Below are the code and all the weights of a small trained network. Each question names an input and a target symbol and asks about switching units off, where a switched-off unit gives its printed mean instead of its output.

import numpy as np


def w(rows, s, z=0):
    codes = np.array(rows[::2]) - 128.0
    scale = np.full(codes.shape[1], s)
    scale[-1] = z or s
    return codes * scale


def f(y):
    return np.maximum(y, 0)


def softmax(a):
    e = np.exp(a - a.max(-1, keepdims=True))
    return e / e.sum(-1, keepdims=True)


def log_softmax(a):
    a = a - a.max(-1, keepdims=True)
    return a - np.log(np.exp(a).sum(-1, keepdims=True))


def net(x, mask):
    ids = ['ΓΘΛΣΩαβδεζημξπτφ'.index(c) for c in x.split()]
    T = len(ids)
    res = E[ids] + P[:T]
    r = res
    for j in range(2):
        rows = slice(2 * j, 2 * j + 2)
        q, k, v = (r @ M[0][rows].T for M in (Q, K, V))
        z = softmax(np.where(np.tri(T) > 0, q @ k.T / 2**0.5, -1e9)) @ v
        o = O[0][rows]
        res = res + np.where(mask[j], z, o[:, -1]) @ o[:, :-1]
    y = f(res @ A[0][:, :-1].T + A[0][:, -1])
    res = res + np.where(mask[2:26], y, B[0][:, -1]) @ B[0][:, :-1]
    return log_softmax(res[-1] @ U[:, :-1].T + U[:, -1])


Q, K, V, O, A, B = {}, {}, {}, {}, {}, {}
E = w([
[113,102,123],'Γ',
[122,108,117],'Θ',
[126,218,208],'Λ',
[170,122,68],'Σ',
[122,107,120],'Ω',
[148,231,175],'α',
[168,121,67],'β',
[120,106,115],'δ',
[124,218,212],'ε',
[121,106,7],'ζ',
[171,120,55],'η',
[129,205,212],'μ',
[57,78,134],'ξ',
[234,86,105],'π',
[117,58,190],'τ',
[155,66,197],'φ',
],0.017)
P = w([
[128,170,140],'0',
[133,143,123],'1',
[128,114,117],'2',
[128,85,114],'3',
[128,59,116],'4',
[131,33,115],'5',
[133,10,113],'6',
],0.011)
Q[0] = w([
[47,214,169],'h1',
[27,67,80],'h1',
[197,254,188],'h2',
[169,45,70],'h2',
],0.036)
K[0] = w([
[66,253,119],'h1',
[7,74,52],'h1',
[82,233,143],'h2',
[105,32,166],'h2',
],0.036)
V[0] = w([
[192,116,119],'h1',
[226,132,101],'h1',
[228,188,76],'h2',
[254,132,239],'h2',
],0.0098)
O[0] = w([
[154,108,153,111],'h1',
[151,70,169,71],'h1',
[175,2,120,3],'h2',
[13,39,123,116],'h2',
],0.0097,0.0053)
A[0] = w([
[144,99,34,111],'n1',
[142,90,72,178],'n2',
[131,144,150,187],'n3',
[92,155,133,81],'n4',
[89,100,173,39],'n5',
[157,171,139,81],'n6',
[176,150,168,74],'n7',
[137,184,58,44],'n8',
[154,166,139,163],'n9',
[112,155,130,179],'n10',
[186,119,113,47],'n11',
[121,117,136,106],'n12',
[124,149,179,193],'n13',
[128,109,209,164],'n14',
[118,141,178,181],'n15',
[146,123,115,103],'n16',
[108,137,187,193],'n17',
[89,151,157,80],'n18',
[137,97,121,176],'n19',
[171,126,9,1],'n20',
[104,189,104,150],'n21',
[98,151,59,81],'n22',
[147,110,84,72],'n23',
[108,156,63,1],'n24',
],0.015,0.0082)
B[0] = w([
[144,54,116,171],'n1',
[119,211,108,191],'n2',
[156,93,152,181],'n3',
[114,170,109,173],'n4',
[205,134,123,172],'n5',
[89,174,125,175],'n6',
[83,122,79,141],'n7',
[84,152,27,207],'n8',
[176,132,94,199],'n9',
[121,84,118,204],'n10',
[180,144,128,150],'n11',
[141,124,120,141],'n12',
[179,88,157,193],'n13',
[66,106,107,177],'n14',
[108,145,166,180],'n15',
[121,135,132,136],'n16',
[90,138,153,191],'n17',
[125,165,77,169],'n18',
[130,184,133,180],'n19',
[65,98,255,147],'n20',
[162,37,169,251],'n21',
[87,152,106,185],'n22',
[151,111,147,143],'n23',
[152,181,234,156],'n24',
],0.039,0.011)
U = w([
[161,137,109,91],'Γ',
[5,186,11,112],'Θ',
[174,125,120,108],'Λ',
[200,129,122,114],'Σ',
[159,123,105,75],'Ω',
[24,90,169,165],'α',
[200,124,129,121],'β',
[166,123,114,104],'δ',
[199,158,142,160],'ε',
[211,199,29,131],'ζ',
[81,168,133,195],'η',
[114,30,3,160],'μ',
[208,155,167,143],'ξ',
[182,146,125,127],'π',
[225,49,176,2],'τ',
[184,130,125,109],'φ',
],0.006,0.0089)

Each question gives the input, a string of symbols that net reads in full, and the target symbol t.
The units are the heads (2 rows each of Q, K, V and O) and the neurons (one row each of A and B). Each row of codes is followed by its name. A weight is (code - 128) times the scale printed after its matrix; where a second scale follows, it is the last column's (O, A, B and U).
mask holds one flag per unit, heads first, then neurons. A switched-off unit (its flag False) gives its mean, the last column of its rows in O or B, instead of its output. The means were averaged over made-up inputs and are rounded, as every weight is.
A unit's drop is (log p(t) with every unit on - log p(t) with that unit switched off) / (log p(t) with every unit on - log p(t) with every unit switched off).
The circuit of an input: a set's keep is (log p(t) with only the set's units on - log p(t) with every unit switched off) / (log p(t) with every unit on - log p(t) with every unit switched off). Starting from the 12 units with the biggest drops (on a tie, the unit counted first), units are removed one at a time, each time the one whose removal leaves the highest keep (on an exact tie, the one counted first), for as long as the keep stays at least 0.8.
circuit, biggest first: the units of the circuit, biggest drop first
most important unit: the unit with the biggest drop
top k neurons: the k neurons with the biggest drops, biggest first
which heads matter: for each layer, one digit per head in row order, 1 if its drop is at least 0.15 and else 0, layers parted by /
input ξ π Γ η, target ζ: circuit, biggest first : n2
input π ξ ξ ξ Ω φ, target α: circuit, biggest first : n14, n9
input ξ α ξ τ ξ μ, target α: circuit, biggest first : n14, n17
input φ ξ Θ β, target ζ: top 2 neurons : n21, n2
input α π ξ ξ, target ζ: circuit, biggest first : h2, n2, n5
input Γ α ξ Θ, target μ: top 3 neurons : n8, n21, n2
input η ξ α π Ω, target ζ: which heads matter : 01
input φ ξ φ η, target Θ: top 3 neurons : n21, n2, n13
input Γ ξ π Γ, target ζ: top 4 neurons : n2, n21, n19, n5
input ξ μ φ ξ τ ξ ξ, target α: top 3 neurons : n8, n9, n2
input β ξ ξ δ, target μ: circuit, biggest first : n8, h1, n21, h2
input η η β, target ξ: top 4 neurons : n20, n2, n21, n8
input ξ ξ Λ, target α: circuit, biggest first : h2, n17
input Γ ξ π ξ φ δ η, target Θ: most important unit : h2
input ξ ξ η, target μ: which heads matter : 11
input Θ φ η Γ, target Θ: which heads matter : 01
input π Λ ξ ξ Σ π Σ, target ζ: top 3 neurons : n2, n19, n21
input Γ η Σ, target ξ: which heads matter : 11
input ξ Σ β, target μ: top 4 neurons : n8, n7, n2, n24
input Σ ξ Ω τ ξ, target α: most important unit : n8
input Γ π α ξ φ Σ, target Θ: top 2 neurons : n21, n2
input α ξ μ ξ π Θ, target ζ: top 3 neurons : n2, n21, n19
input ξ ξ Ω, target μ: circuit, biggest first : n8, n21, h1, h2
input η π π τ β, target α: top 3 neurons : n20, n24, n9
input ζ ξ ξ Γ β η, target ξ: top 3 neurons : n2, n20, n21
input Γ Λ μ τ ξ η, target α: which heads matter : 00
